Here is a tiny trained network, its code and every weight. The questions are about switching its units off for an input and a class, where a switched-off unit gives its printed mean instead of its output.

import numpy as np


def w(rows, s, z=0):
    codes = np.array(rows[::2]) - 128.0
    scale = np.full(codes.shape[1], s)
    scale[-1] = z or s
    return codes * scale


def f(y):
    return y / 2 * (1 + np.tanh(0.7978845608 * (y + 0.044715 * y**3)))


def log_softmax(a):
    a = a - a.max(-1, keepdims=True)
    return a - np.log(np.exp(a).sum(-1, keepdims=True))


def net(x, mask):
    res = np.array(x, float).reshape(1, 8) / 4 @ E
    y = f(res @ A[0][:, :-1].T + A[0][:, -1])
    res = res + np.where(mask, y, B[0][:, -1]) @ B[0][:, :-1]
    return log_softmax(res[-1] @ U[:, :-1].T + U[:, -1])


A, B = {}, {}
E = w([
[127,131,128],'x0',
[84,214,234],'x1',
[129,129,128],'x2',
[2,247,18],'x3',
[126,125,131],'x4',
[136,128,131],'x5',
[128,127,131],'x6',
[124,127,124],'x7',
],0.007)
A[0] = w([
[75,169,105,106],'n0',
[185,137,164,88],'n1',
[93,187,248,93],'n2',
[117,116,154,254],'n3',
[166,87,162,83],'n4',
[61,117,151,105],'n5',
[123,76,80,167],'n6',
[96,66,88,142],'n7',
[125,46,122,174],'n8',
[76,125,117,101],'n9',
[123,126,143,113],'n10',
[151,133,144,252],'n11',
[119,167,184,77],'n12',
[169,139,127,171],'n13',
[79,235,62,88],'n14',
[89,153,152,111],'n15',
[131,93,181,116],'n16',
[161,114,114,93],'n17',
[159,98,228,183],'n18',
[102,159,201,76],'n19',
[118,54,172,91],'n20',
[140,79,62,178],'n21',
[186,91,111,191],'n22',
[68,137,226,129],'n23',
],0.013,0.0069)
B[0] = w([
[163,126,98,191],'n0',
[142,97,70,144],'n1',
[122,96,192,207],'n2',
[90,197,96,199],'n3',
[151,113,77,159],'n4',
[116,104,137,143],'n5',
[122,125,227,178],'n6',
[155,122,205,162],'n7',
[143,177,132,185],'n8',
[138,104,65,146],'n9',
[119,107,99,124],'n10',
[91,199,106,196],'n11',
[148,44,172,149],'n12',
[127,180,113,149],'n13',
[179,105,93,254],'n14',
[119,104,104,155],'n15',
[109,98,59,153],'n16',
[130,99,126,131],'n17',
[123,151,65,211],'n18',
[154,83,213,159],'n19',
[143,99,60,157],'n20',
[111,120,254,196],'n21',
[69,150,140,195],'n22',
[153,137,182,188],'n23',
],0.0079,0.0097)
U = w([
[189,229,165,177],'0',
[130,184,159,183],'1',
[172,5,235,83],'2',
[2,132,124,177],'3',
[214,32,56,1],'4',
],0.0096,0.0052)

Each question gives the input, the list of numbers given to net, and the class t.
The units are the neurons (one row each of A and B). Each row of codes is followed by its name. A weight is (code - 128) times the scale printed after its matrix; where a second scale follows, it is the last column's (A, B and U).
mask holds one flag per neuron, in row order. A switched-off neuron (its flag False) gives its mean, the last column of its row in B, instead of its output. The means were averaged over made-up inputs and are rounded, as every weight is.
A unit's drop is (log p(t) with every unit on - log p(t) with that unit switched off) / (log p(t) with every unit on - log p(t) with every unit switched off).
The circuit of an input: a set's keep is (log p(t) with only the set's units on - log p(t) with every unit switched off) / (log p(t) with every unit on - log p(t) with every unit switched off). Starting from the 12 units with the biggest drops (on a tie, the unit counted first), units are removed one at a time, each time the one whose removal leaves the highest keep (on an exact tie, the one counted first), for as long as the keep stays at least 0.8.
units of the circuit, in order: the units of the circuit, biggest drop first
most important unit: the unit with the biggest drop
top k neurons: the k neurons with the biggest drops, biggest first
drop of u: that unit's drop, to one decimal
input [-3,1,8,-7,4,1,-5,2], class 4: units of the circuit, in order => (n20, n18)
input [8,-6,-7,-3,4,-1,8,-7], class 1: units of the circuit, in order => (n8, n22, n14)
input [-5,7,5,0,1,-2,-5,6], class 2: most important unit => n2
input [4,-6,-3,-4,-7,-8,6,-4], class 3: units of the circuit, in order => (n22, n14)
input [1,3,-7,-7,3,-4,-8,-1], class 1: units of the circuit, in order => (n11, n3)
input [0,0,6,-6,-4,-5,6,-4], class 1: units of the circuit, in order => (n22, n11, n3)
input [4,2,-5,-7,-5,1,7,6], class 1: units of the circuit, in order => (n11, n3)
input [1,2,-8,-6,-5,4,0,6], class 4: units of the circuit, in order => (n21, n18)
input [-8,-6,1,-2,-2,8,4,0], class 3: top 3 neurons => (n22, n14, n23)
input [-5,6,-4,0,4,5,4,7], class 2: top 3 neurons => (n2, n19, n12)
input [-2,-2,5,-6,2,2,-1,0], class 4: top 2 neurons => (n20, n4)
input [3,-8,-6,5,-6,5,-2,7], class 2: drop of n3 => 0.1
input [-7,8,5,2,-5,-5,-4,-6], class 2: drop of n12 => 0.2
input [-7,-6,-8,-6,1,4,8,-1], class 1: drop of n22 => 0.2
input [4,-5,-2,-6,-7,7,4,-7], class 0: drop of n11 => 0.1
input [2,-8,4,7,-5,-6,-1,-3], class 2: top neuron => (n21)
